Below are the code and all the weights of a small trained network. Each question names an input and a class and asks about switching units off, where a switched-off unit gives its printed mean instead of its output.

import numpy as np


def w(rows, s, z=0):
    codes = np.array(rows[::2]) - 128.0
    scale = np.full(codes.shape[1], s)
    scale[-1] = z or s
    return codes * scale


def norm(h):
    return h / np.sqrt((h * h).mean(-1, keepdims=True) + 1e-5)


def f(y):
    return np.maximum(y, 0)


def log_softmax(a):
    a = a - a.max(-1, keepdims=True)
    return a - np.log(np.exp(a).sum(-1, keepdims=True))


def net(x, mask):
    res = np.array(x, float).reshape(1, 5) / 4 @ E
    u = 0
    for l in range(3):
        y = f(norm(res) @ A[l][:, :-1].T + A[l][:, -1])
        res = res + np.where(mask[u : u + 5], y, B[l][:, -1]) @ B[l][:, :-1]
        u += 5
    return log_softmax(norm(res)[-1] @ U[:, :-1].T + U[:, -1])


A, B = {}, {}
E = w([
[202,227,105,138],'x0',
[88,201,184,153],'x1',
[255,73,114,162],'x2',
[111,89,208,96],'x3',
[227,133,111,90],'x4',
],0.0065)
A[0] = w([
[99,199,216,153,193],'L0N0',
[254,167,134,81,246],'L0N1',
[189,137,108,28,250],'L0N2',
[129,113,232,162,112],'L0N3',
[131,141,79,55,47],'L0N4',
],0.0096,0.0023)
B[0] = w([
[62,206,86,172,216],'L0N0',
[174,145,164,240,255],'L0N1',
[255,144,180,251,219],'L0N2',
[129,204,147,205,175],'L0N3',
[101,153,176,209,157],'L0N4',
],0.0058,0.0066)
A[1] = w([
[60,41,113,139,118],'L1N0',
[104,101,95,246,127],'L1N1',
[108,143,123,89,2],'L1N2',
[164,115,96,70,2],'L1N3',
[197,167,64,112,188],'L1N4',
],0.011,0.004)
B[1] = w([
[206,74,48,52,176],'L1N0',
[249,100,112,101,254],'L1N1',
[2,91,141,116,128],'L1N2',
[93,92,107,205,128],'L1N3',
[87,41,213,199,202],'L1N4',
],0.0068,0.0075)
A[2] = w([
[86,218,48,121,165],'L2N0',
[158,188,130,131,206],'L2N1',
[159,79,78,25,241],'L2N2',
[4,97,182,158,151],'L2N3',
[202,135,118,181,252],'L2N4',
],0.012,0.0032)
B[2] = w([
[126,94,100,177,172],'L2N0',
[116,107,125,177,181],'L2N1',
[121,6,155,185,171],'L2N2',
[92,155,90,180,167],'L2N3',
[133,114,246,147,247],'L2N4',
],0.011,0.012)
U = w([
[158,135,200,219,247],'0',
[93,183,118,2,2],'1',
[117,105,168,117,148],'2',
[66,167,107,177,197],'3',
[146,88,109,114,6],'4',
],0.014,0.004)

Each question gives the input, the list of numbers given to net, and the class t.
The units are the neurons (one row each of A and B). Each row of codes is followed by its name. A weight is (code - 128) times the scale printed after its matrix; where a second scale follows, it is the last column's (A, B and U).
mask holds one flag per neuron, layer by layer. A switched-off neuron (its flag False) gives its mean, the last column of its row in B, instead of its output. The means were averaged over made-up inputs and are rounded, as every weight is.
A unit's drop is (log p(t) with every unit on - log p(t) with that unit switched off) / (log p(t) with every unit on - log p(t) with every unit switched off).
The circuit of an input: a set's keep is (log p(t) with only the set's units on - log p(t) with every unit switched off) / (log p(t) with every unit on - log p(t) with every unit switched off). Starting from the 12 units with the biggest drops (on a tie, the unit counted first), units are removed one at a time, each time the one whose removal leaves the highest keep (on an exact tie, the one counted first), for as long as the keep stays at least 0.8.
circuit, biggest first: the units of the circuit, biggest drop first
unit that matters most: the unit with the biggest drop
k most important neurons: the k neurons with the biggest drops, biggest first
drop when u is switched off: that unit's drop, to one decimal
input [-8,5,-2,-5,-2], class 3: circuit, biggest first : L0N2, L2N4
input [3,5,-8,4,-4], class 3: unit that matters most : L2N4
input [-7,-3,-2,-3,4], class 4: circuit, biggest first : L1N0, L0N1
input [-4,3,-2,-5,2], class 4: 2 most important neurons : L0N1, L0N2
input [-6,-7,1,-6,0], class 2: 2 most important neurons : L0N1, L1N0
input [2,-8,-6,-1,-2], class 2: 4 most important neurons : L0N1, L0N0, L0N3, L1N0
input [-8,-2,-1,7,0], class 4: 2 most important neurons : L1N0, L2N4
input [5,-5,-8,-1,-4], class 3: drop when L0N1 is switched off : 0.1
input [-5,6,-7,-5,-7], class 3: drop when L2N4 is switched off : 0.1
input [-8,-1,3,-7,-5], class 4: drop when L2N2 is switched off : -0.2
